[[143 117 148]
 [155 149 105]
 [149 157 122]
 [103 117 149]
 [154 119 114]
 [153 118 122]]
|
[[155 149 105]
 [154 119 114]
 [153 118 122]
 [149 157 122]
 [143 117 148]
 [103 117 149]]

[[143 138 129 146 121 141]
 [136 111 137 128 144 155]
 [127 135 121 122 149 120]
 [129 132 136 128 125 128]
 [131 103 127 123 135 148]
 [124 156 126 129 133 120]
 [138 116 129 134 141 137]
 [135 107 134 122 143 157]
 [118 134 120 139 128 110]
 [121 131 136 120 133 135]
 [130 107 127 129 133 144]]
|
[[143 138 129 146 121 141]
 [138 116 129 134 141 137]
 [136 111 137 128 144 155]
 [135 107 134 122 143 157]
 [131 103 127 123 135 148]
 [130 107 127 129 133 144]
 [129 132 136 128 125 128]
 [127 135 121 122 149 120]
 [124 156 126 129 133 120]
 [121 131 136 120 133 135]
 [118 134 120 139 128 110]]

[[110 132 123]
 [144 119 153]
 [127 119 100]]
|
[[144 119 153]
 [127 119 100]
 [110 132 123]]

[[152 135 110 137 137 144]
 [119 149 135 120 140 109]
 [122 138 110 146 155 127]
 [124 114 110 118 108 120]
 [112 151 130 112 140 110]
 [129 129 140 121 111 114]
 [140 153 115 122 143 134]]
|
[[152 135 110 137 137 144]
 [140 153 115 122 143 134]
 [129 129 140 121 111 114]
 [124 114 110 118 108 120]
 [122 138 110 146 155 127]
 [119 149 135 120 140 109]
 [112 151 130 112 140 110]]

[[127 125 107 133 102 115 129 125 138 102]
 [129 124 115 125 135 134 123 131 121 117]
 [141 118 149 141 137 137 132 144 112 124]
 [132 120 106 122 130 122 125 120 126 115]]
|
[[141 118 149 141 137 137 132 144 112 124]
 [132 120 106 122 130 122 125 120 126 115]
 [129 124 115 125 135 134 123 131 121 117]
 [127 125 107 133 102 115 129 125 138 102]]

[[128 143 129 154 113]
 [112 113 128 106 124]
 [125 133 126 142 127]
 [135 128 127 121 131]
 [124 121 118 100 122]
 [132 141 118 142 127]
 [117 131 120 129 115]]
|
[[135 128 127 121 131]
 [132 141 118 142 127]
 [128 143 129 154 113]
 [125 133 126 142 127]
 [124 121 118 100 122]
 [117 131 120 129 115]
 [112 113 128 106 124]]
---
[[149 131 111 137 134 130 136 133 142 132 134]
 [123 142 120 136 124 139 115 136 138 141 110]
 [113 104 135 129 118 129 120 136 140 137 124]
 [124 139 128 134 118 132 116 113 108 127 109]
 [127 133 123 139 115 134 113 115 115 132 105]]
|
[[149 111 134 136 142 134]
 [123 120 124 115 138 110]
 [113 135 118 120 140 124]
 [124 128 118 116 108 109]
 [127 123 115 113 115 105]]

[[151 110 122 127 119 111 115 112 145 112 110 141 110 148 108]
 [146 123 140 145 111 115 146 143 114 111 108 147 147 148 148]
 [152 119 139 148 116 136 149 149 109 112 142 110 140 136 141]
 [121 113 148 148 116 113 145 143 110 145 108 132 142 105 127]]
|
[[151 122 119 115 145 110 110 108]
 [146 140 111 146 114 108 147 148]
 [152 139 116 149 109 142 140 141]
 [121 148 116 145 110 108 142 127]]

[[157 105 146]
 [138 117 135]]
|
[[157 146]
 [138 135]]

[[133 137 123 126 129 129 129 130 122]
 [130 129 125 126 129 129 129 130 126]
 [115 104 143 133 128 128 129 124 146]
 [131 134 124 126 129 129 129 130 123]
 [132 137 123 126 129 129 129 130 122]]
|
[[133 123 129 129 122]
 [130 125 129 129 126]
 [115 143 128 129 146]
 [131 124 129 129 123]
 [132 123 129 129 122]]

[[118 124 131 140 132 124 121 139]
 [139 123 123 130 111 119 114 106]
 [123 121 127 137 134 128 121 143]
 [140 121 121 130 111 119 113 107]
 [112 133 143 138 136 125 134 135]
 [108 141 151 136 137 125 144 130]]
|
[[118 131 132 121]
 [139 123 111 114]
 [123 127 134 121]
 [140 121 111 113]
 [112 143 136 134]
 [108 151 137 144]]

[[137 117 119 120 117 124 130 104 126 128 133 125 126 129]
 [124 130 133 131 131 130 127 137 130 128 126 128 129 128]]
|
[[137 119 117 130 126 133 126]
 [124 133 131 127 130 126 129]]
